Here is a tiny trained network, its code and every weight. The questions are about switching its units off for an input and a class, where a switched-off unit gives its printed mean instead of its output.

import numpy as np


def w(rows, s, z=0):
    codes = np.array(rows[::2]) - 128.0
    scale = np.full(codes.shape[1], s)
    scale[-1] = z or s
    return codes * scale


def norm(h):
    return h / np.sqrt((h * h).mean(-1, keepdims=True) + 1e-5)


def f(y):
    return y / 2 * (1 + np.tanh(0.7978845608 * (y + 0.044715 * y**3)))


def log_softmax(a):
    a = a - a.max(-1, keepdims=True)
    return a - np.log(np.exp(a).sum(-1, keepdims=True))


def net(x, mask):
    res = np.array(x, float).reshape(1, 8) / 4 @ E
    u = 0
    for l in range(3):
        y = f(norm(res) @ A[l][:, :-1].T + A[l][:, -1])
        res = res + np.where(mask[u : u + 11], y, B[l][:, -1]) @ B[l][:, :-1]
        u += 11
    return log_softmax(norm(res)[-1] @ U[:, :-1].T + U[:, -1])


A, B = {}, {}
E = w([
[1,198,118,136],'x0',
[113,28,249,56],'x1',
[123,100,85,180],'x2',
[101,117,90,99],'x3',
[127,138,48,120],'x4',
[152,165,50,197],'x5',
[157,66,47,119],'x6',
[107,40,133,204],'x7',
],0.0046)
A[0] = w([
[191,194,57,121,106],'0.n1',
[114,134,161,127,88],'0.n2',
[15,100,57,58,228],'0.n3',
[182,65,138,125,160],'0.n4',
[116,159,58,160,156],'0.n5',
[198,164,240,118,1],'0.n6',
[104,179,19,29,46],'0.n7',
[168,56,154,119,194],'0.n8',
[205,23,81,191,150],'0.n9',
[253,68,74,76,166],'0.n10',
[88,45,73,168,62],'0.n11',
],0.008,0.0016)
B[0] = w([
[83,128,131,122,203],'0.n1',
[98,192,145,126,129],'0.n2',
[203,126,25,55,211],'0.n3',
[92,101,161,122,187],'0.n4',
[62,197,120,183,192],'0.n5',
[132,164,135,117,174],'0.n6',
[102,106,112,138,195],'0.n7',
[123,46,130,70,202],'0.n8',
[2,201,80,164,249],'0.n9',
[80,62,165,111,252],'0.n10',
[118,100,113,117,169],'0.n11',
],0.007,0.004)
A[1] = w([
[119,146,75,193,182],'1.n1',
[79,138,11,178,81],'1.n2',
[14,222,187,170,89],'1.n3',
[158,131,199,175,127],'1.n4',
[78,86,154,254,89],'1.n5',
[153,159,136,105,125],'1.n6',
[72,159,158,77,89],'1.n7',
[82,59,84,17,124],'1.n8',
[132,97,161,52,174],'1.n9',
[162,162,90,120,142],'1.n10',
[96,228,126,81,247],'1.n11',
],0.0081,0.0014)
B[1] = w([
[5,244,253,164,190],'1.n1',
[22,208,148,134,253],'1.n2',
[200,88,42,121,243],'1.n3',
[229,159,151,64,134],'1.n4',
[40,108,205,186,196],'1.n5',
[164,36,96,117,124],'1.n6',
[155,201,138,201,165],'1.n7',
[243,59,57,177,247],'1.n8',
[123,214,53,137,186],'1.n9',
[51,41,136,155,136],'1.n10',
[105,119,98,201,206],'1.n11',
],0.0045,0.005)
A[2] = w([
[84,109,235,17,162],'2.n1',
[65,123,75,54,203],'2.n2',
[72,160,212,98,101],'2.n3',
[76,153,140,115,88],'2.n4',
[149,150,127,69,131],'2.n5',
[189,183,233,120,254],'2.n6',
[181,123,85,154,190],'2.n7',
[174,77,89,2,200],'2.n8',
[99,200,191,113,223],'2.n9',
[97,108,167,190,79],'2.n10',
[127,215,163,126,177],'2.n11',
],0.0094,0.0026)
B[2] = w([
[125,172,155,161,200],'2.n1',
[161,181,192,124,232],'2.n2',
[215,123,82,173,160],'2.n3',
[134,96,57,112,156],'2.n4',
[65,152,163,75,133],'2.n5',
[104,69,203,146,197],'2.n6',
[3,121,92,166,157],'2.n7',
[41,111,146,65,254],'2.n8',
[130,34,119,235,210],'2.n9',
[147,108,127,126,167],'2.n10',
[140,94,60,216,197],'2.n11',
],0.0057,0.0043)
U = w([
[90,65,26,51,192],'0',
[2,200,78,191,182],'1',
[96,143,219,67,109],'2',
[168,177,101,83,5],'3',
[223,105,55,101,3],'4',
[178,59,149,179,159],'5',
[59,33,123,103,127],'6',
],0.012,0.0066)

Each question gives the input, the list of numbers given to net, and the class t.
The units are the neurons (one row each of A and B). Each row of codes is followed by its name. A weight is (code - 128) times the scale printed after its matrix; where a second scale follows, it is the last column's (A, B and U).
mask holds one flag per neuron, layer by layer. A switched-off neuron (its flag False) gives its mean, the last column of its row in B, instead of its output. The means were averaged over made-up inputs and are rounded, as every weight is.
A unit's drop is (log p(t) with every unit on - log p(t) with that unit switched off) / (log p(t) with every unit on - log p(t) with every unit switched off).
The circuit of an input: a set's keep is (log p(t) with only the set's units on - log p(t) with every unit switched off) / (log p(t) with every unit on - log p(t) with every unit switched off). Starting from the 12 units with the biggest drops (on a tie, the unit counted first), units are removed one at a time, each time the one whose removal leaves the highest keep (on an exact tie, the one counted first), for as long as the keep stays at least 0.8.
units of the circuit, in order: the units of the circuit, biggest drop first
most important unit: the unit with the biggest drop
top k neurons: the k neurons with the biggest drops, biggest first
k most important neurons of layer l: the k neurons of layer l with the biggest drops, biggest first
drop of u: that unit's drop, to one decimal
input [8,5,-6,2,-1,5,4,-2], class 0: units of the circuit, in order -> [0.n3]
input [3,8,-3,8,5,0,-8,-1], class 0: units of the circuit, in order -> [0.n3, 1.n1]
input [-6,0,8,1,-4,-2,-6,-5], class 2: top 4 neurons -> [1.n1, 0.n9, 1.n2, 0.n5]
input [5,0,-8,6,-8,-7,6,-7], class 0: top 3 neurons -> [0.n3, 1.n8, 1.n1]
input [4,3,-2,6,-7,-8,-8,5], class 5: 2 most important neurons of layer 2 -> [2.n3, 2.n9]
input [5,0,-2,1,6,-4,6,-5], class 0: top 2 neurons -> [0.n3, 0.n9]
input [2,4,-6,2,0,3,-4,6], class 5: units of the circuit, in order -> [0.n9, 2.n3]
input [7,1,2,5,2,-1,1,-1], class 0: top 2 neurons -> [0.n3, 0.n9]
input [-8,2,-1,6,-2,6,8,-5], class 6: top 2 neurons -> [0.n10, 0.n3]
input [-4,-4,-4,-4,7,-6,-2,3], class 0: 3 most important neurons of layer 2 -> [2.n6, 2.n9, 2.n1]
input [2,-3,-5,3,-6,-4,4,-8], class 0: 3 most important neurons of layer 0 -> [0.n9, 0.n5, 0.n3]
input [1,5,5,-8,-3,-6,-7,7], class 5: 2 most important neurons of layer 2 -> [2.n3, 2.n8]
input [5,8,-2,1,3,1,1,5], class 0: 2 most important neurons of layer 0 -> [0.n3, 0.n10]
input [-3,5,2,7,-2,7,-1,-8], class 0: most important unit -> 1.n8
input [5,7,-2,5,-6,6,-5,7], class 5: drop of 0.n5 -> 0.0
input [3,3,0,-2,3,0,0,3], class 0: drop of 1.n8 -> 0.1
input [5,8,-4,-7,-3,5,2,-2], class 5: drop of 1.n1 -> -0.1
input [4,2,-1,-7,-5,-8,6,-1], class 2: drop of 2.n8 -> -0.1
